Below are the code and all the weights of a small trained network. Each question names an input and a class and asks about switching units off, where a switched-off unit gives its printed mean instead of its output.

import numpy as np


def w(rows, s, z=0):
    codes = np.array(rows[::2]) - 128.0
    scale = np.full(codes.shape[1], s)
    scale[-1] = z or s
    return codes * scale


def f(y):
    return np.maximum(y, 0)


def log_softmax(a):
    a = a - a.max(-1, keepdims=True)
    return a - np.log(np.exp(a).sum(-1, keepdims=True))


def net(x, mask):
    res = np.array(x, float).reshape(1, 5) / 4 @ E
    y = f(res @ A[0][:, :-1].T + A[0][:, -1])
    res = res + np.where(mask, y, B[0][:, -1]) @ B[0][:, :-1]
    return log_softmax(res[-1] @ U[:, :-1].T + U[:, -1])


A, B = {}, {}
E = w([
[127,124,128],'x0',
[129,126,129],'x1',
[164,102,1],'x2',
[225,96,145],'x3',
[86,69,129],'x4',
],0.0073)
A[0] = w([
[51,174,89,118],'neuron 0',
[141,164,205,113],'neuron 1',
[156,63,140,176],'neuron 2',
[193,83,144,86],'neuron 3',
[161,209,131,143],'neuron 4',
[194,104,153,219],'neuron 5',
[131,131,85,140],'neuron 6',
[131,128,30,54],'neuron 7',
[116,67,59,84],'neuron 8',
[164,123,141,222],'neuron 9',
[80,125,247,156],'neuron 10',
[105,53,128,125],'neuron 11',
[169,236,108,253],'neuron 12',
],0.012,0.0015)
B[0] = w([
[90,209,215,190],'neuron 0',
[207,89,49,205],'neuron 1',
[62,212,130,179],'neuron 2',
[33,121,250,190],'neuron 3',
[101,115,30,180],'neuron 4',
[1,233,108,205],'neuron 5',
[178,130,224,170],'neuron 6',
[211,95,160,211],'neuron 7',
[171,101,155,194],'neuron 8',
[37,181,140,176],'neuron 9',
[246,79,73,254],'neuron 10',
[122,128,27,164],'neuron 11',
[99,75,84,211],'neuron 12',
],0.0059,0.0063)
U = w([
[251,55,111,21],'0',
[113,89,139,247],'1',
[107,95,79,198],'2',
[43,177,209,2],'3',
],0.011,0.0022)

Each question gives the input, the list of numbers given to net, and the class t.
The units are the neurons (one row each of A and B). Each row of codes is followed by its name. A weight is (code - 128) times the scale printed after its matrix; where a second scale follows, it is the last column's (A, B and U).
mask holds one flag per neuron, in row order. A switched-off neuron (its flag False) gives its mean, the last column of its row in B, instead of its output. The means were averaged over made-up inputs and are rounded, as every weight is.
A unit's drop is (log p(t) with every unit on - log p(t) with that unit switched off) / (log p(t) with every unit on - log p(t) with every unit switched off).
The circuit of an input: a set's keep is (log p(t) with only the set's units on - log p(t) with every unit switched off) / (log p(t) with every unit on - log p(t) with every unit switched off). Starting from the 12 units with the biggest drops (on a tie, the unit counted first), units are removed one at a time, each time the one whose removal leaves the highest keep (on an exact tie, the one counted first), for as long as the keep stays at least 0.8.
circuit, biggest first: the units of the circuit, biggest drop first
top k neurons: the k neurons with the biggest drops, biggest first
drop when u is switched off: that unit's drop, to one decimal
input [0,-1,4,-8,4], class 3: circuit, biggest first => [neuron 0]
input [-2,-8,5,5,3], class 1: circuit, biggest first => [neuron 10; neuron 3]
input [6,-2,-3,-5,-8], class 2: circuit, biggest first => [neuron 4; neuron 12; neuron 3]
input [1,-7,6,7,7], class 1: circuit, biggest first => [neuron 3; neuron 10]
input [3,-3,-2,7,-4], class 3: circuit, biggest first => [neuron 5; neuron 3]
input [-4,5,-8,-6,-2], class 0: top 2 neurons => [neuron 10; neuron 1]
input [0,6,-6,-1,-5], class 0: top 2 neurons => [neuron 10; neuron 1]
input [8,4,7,-7,0], class 0: top 3 neurons => [neuron 7; neuron 5; neuron 8]
input [6,-1,-5,4,-8], class 2: top 3 neurons => [neuron 5; neuron 4; neuron 7]
input [8,-8,-8,-1,-1], class 0: drop when neuron 10 is switched off => 0.2
input [5,-6,6,8,-2], class 3: drop when neuron 3 is switched off => 0.2
input [0,-4,-7,1,3], class 0: drop when neuron 7 is switched off => 0.0
input [7,4,-4,-2,0], class 0: top 2 neurons => [neuron 10; neuron 5]
